Below is a small trained network, with its code and all its weights. Each question gives an input and a class and asks what happens when units are switched off, that is, made to give their printed mean instead of their output.

import numpy as np


def w(rows, s, z=0):
    codes = np.array(rows[::2]) - 128.0
    scale = np.full(codes.shape[1], s)
    scale[-1] = z or s
    return codes * scale


def f(y):
    return np.maximum(y, 0)


def log_softmax(a):
    a = a - a.max(-1, keepdims=True)
    return a - np.log(np.exp(a).sum(-1, keepdims=True))


def net(x, mask):
    res = np.array(x, float).reshape(1, 5) / 4 @ E
    y = f(res @ A[0][:, :-1].T + A[0][:, -1])
    res = res + np.where(mask, y, B[0][:, -1]) @ B[0][:, :-1]
    return log_softmax(res[-1] @ U[:, :-1].T + U[:, -1])


A, B = {}, {}
E = w([
[135,195,124,152,203,31],'x0',
[196,158,165,188,107,100],'x1',
[102,252,168,154,143,191],'x2',
[82,159,129,85,37,85],'x3',
[192,112,215,83,136,103],'x4',
],0.013)
A[0] = w([
[131,61,152,129,48,40,108],'N1',
[135,52,122,141,193,160,93],'N2',
[170,126,104,148,25,74,185],'N3',
[129,56,165,162,245,133,124],'N4',
[134,245,111,135,151,119,130],'N5',
[30,144,11,150,165,131,142],'N6',
[64,86,164,77,114,187,169],'N7',
[159,93,86,246,76,186,184],'N8',
[143,70,123,112,216,146,91],'N9',
[145,33,174,81,116,52,136],'N10',
[137,184,165,166,232,99,177],'N11',
[21,114,52,139,76,134,115],'N12',
[217,145,163,122,89,116,121],'N13',
[129,165,110,216,228,28,159],'N14',
[99,120,118,126,44,246,148],'N15',
[100,163,111,161,225,91,122],'N16',
[61,184,65,165,139,145,154],'N17',
[176,35,188,157,78,200,244],'N18',
[106,138,129,160,205,151,59],'N19',
[136,217,118,139,142,60,209],'N20',
[182,107,99,111,193,149,122],'N21',
[26,159,108,117,102,122,131],'N22',
[108,158,238,101,108,65,136],'N23',
[46,127,127,119,126,160,109],'N24',
[107,121,57,126,119,126,131],'N25',
[123,177,202,177,77,98,131],'N26',
[110,207,50,173,203,109,192],'N27',
[202,51,137,108,207,154,123],'N28',
[163,143,185,76,63,138,254],'N29',
[116,187,157,120,149,186,93],'N30',
[109,64,151,70,124,35,119],'N31',
[139,61,125,121,120,99,166],'N32',
[89,128,119,61,84,215,119],'N33',
],0.011,0.0046)
B[0] = w([
[166,86,135,86,12,104,208],'N1',
[146,104,56,132,122,190,196],'N2',
[145,128,161,141,72,85,198],'N3',
[198,126,68,119,199,181,209],'N4',
[76,147,189,132,142,95,220],'N5',
[74,89,26,175,140,112,245],'N6',
[119,80,165,95,161,208,218],'N7',
[151,157,123,248,74,161,213],'N8',
[197,96,74,153,139,179,191],'N9',
[170,75,172,39,65,95,227],'N10',
[122,145,150,167,249,110,234],'N11',
[90,119,60,152,80,117,242],'N12',
[98,179,100,139,83,143,182],'N13',
[166,107,212,114,213,88,250],'N14',
[95,147,201,166,103,238,246],'N15',
[134,91,177,182,226,42,205],'N16',
[92,116,101,167,122,115,218],'N17',
[192,148,146,128,100,191,246],'N18',
[137,56,146,160,146,138,169],'N19',
[108,166,158,126,166,52,224],'N20',
[146,126,46,109,188,149,179],'N21',
[29,149,98,123,112,114,211],'N22',
[65,230,137,45,134,73,200],'N23',
[65,93,98,80,107,181,188],'N24',
[126,94,74,136,100,121,182],'N25',
[102,188,114,131,143,108,196],'N26',
[107,105,155,254,199,44,233],'N27',
[227,118,74,94,128,159,218],'N28',
[134,171,167,58,83,169,207],'N29',
[109,108,176,118,143,136,188],'N30',
[134,84,170,58,78,61,211],'N31',
[181,85,98,95,76,79,197],'N32',
[92,103,144,128,133,205,223],'N33',
],0.0083,0.014)
U = w([
[130,119,161,165,205,95,149],'0',
[156,180,141,183,84,168,166],'1',
[210,116,64,127,158,175,180],'2',
[151,78,148,81,74,100,158],'3',
[46,109,88,155,105,148,130],'4',
[94,129,62,160,116,75,3],'5',
[108,251,142,96,142,91,162],'6',
[105,129,160,96,142,199,75],'7',
],0.014,0.0022)

Each question gives the input, the list of numbers given to net, and the class t.
The units are the neurons (one row each of A and B). Each row of codes is followed by its name. A weight is (code - 128) times the scale printed after its matrix; where a second scale follows, it is the last column's (A, B and U).
mask holds one flag per neuron, in row order. A switched-off neuron (its flag False) gives its mean, the last column of its row in B, instead of its output. The means were averaged over made-up inputs and are rounded, as every weight is.
A unit's drop is (log p(t) with every unit on - log p(t) with that unit switched off) / (log p(t) with every unit on - log p(t) with every unit switched off).
The circuit of an input: a set's keep is (log p(t) with only the set's units on - log p(t) with every unit switched off) / (log p(t) with every unit on - log p(t) with every unit switched off). Starting from the 12 units with the biggest drops (on a tie, the unit counted first), units are removed one at a time, each time the one whose removal leaves the highest keep (on an exact tie, the one counted first), for as long as the keep stays at least 0.8.
circuit, biggest first: the units of the circuit, biggest drop first
k most important neurons: the k neurons with the biggest drops, biggest first
drop when u is switched off: that unit's drop, to one decimal
input [5,-2,-5,-2,4], class 3: circuit, biggest first	(N10)
input [3,-2,3,0,-8], class 5: circuit, biggest first	(N6; N27)
input [-2,-7,8,-7,-1], class 0: 4 most important neurons	(N27; N16; N11; N12)
input [-1,-1,5,5,0], class 6: circuit, biggest first	(N23; N26)
input [0,4,-1,0,-3], class 1: circuit, biggest first	(N6; N8)
input [3,-2,-1,-5,-8], class 0: 3 most important neurons	(N14; N16; N27)
input [3,-4,-8,-5,8], class 2: 2 most important neurons	(N4; N28)
input [-3,7,-6,-5,7], class 2: 3 most important neurons	(N28; N4; N18)
input [-5,8,-2,0,3], class 1: 4 most important neurons	(N8; N18; N13; N31)
input [-5,8,3,8,3], class 6: 2 most important neurons	(N23; N26)
input [5,-6,3,6,-3], class 5: 3 most important neurons	(N15; N27; N20)
input [-6,1,1,5,5], class 7: 3 most important neurons	(N15; N33; N7)
input [4,7,-8,-4,-1], class 2: drop when N4 is switched off	0.4
input [6,-7,4,3,8], class 6: circuit, biggest first	(N23)
input [2,7,-5,-3,1], class 2: drop when N4 is switched off	0.3
input [-4,5,-8,-7,5], class 2: drop when N6 is switched off	0.0
input [7,0,0,3,-7], class 0: drop when N14 is switched off	0.5
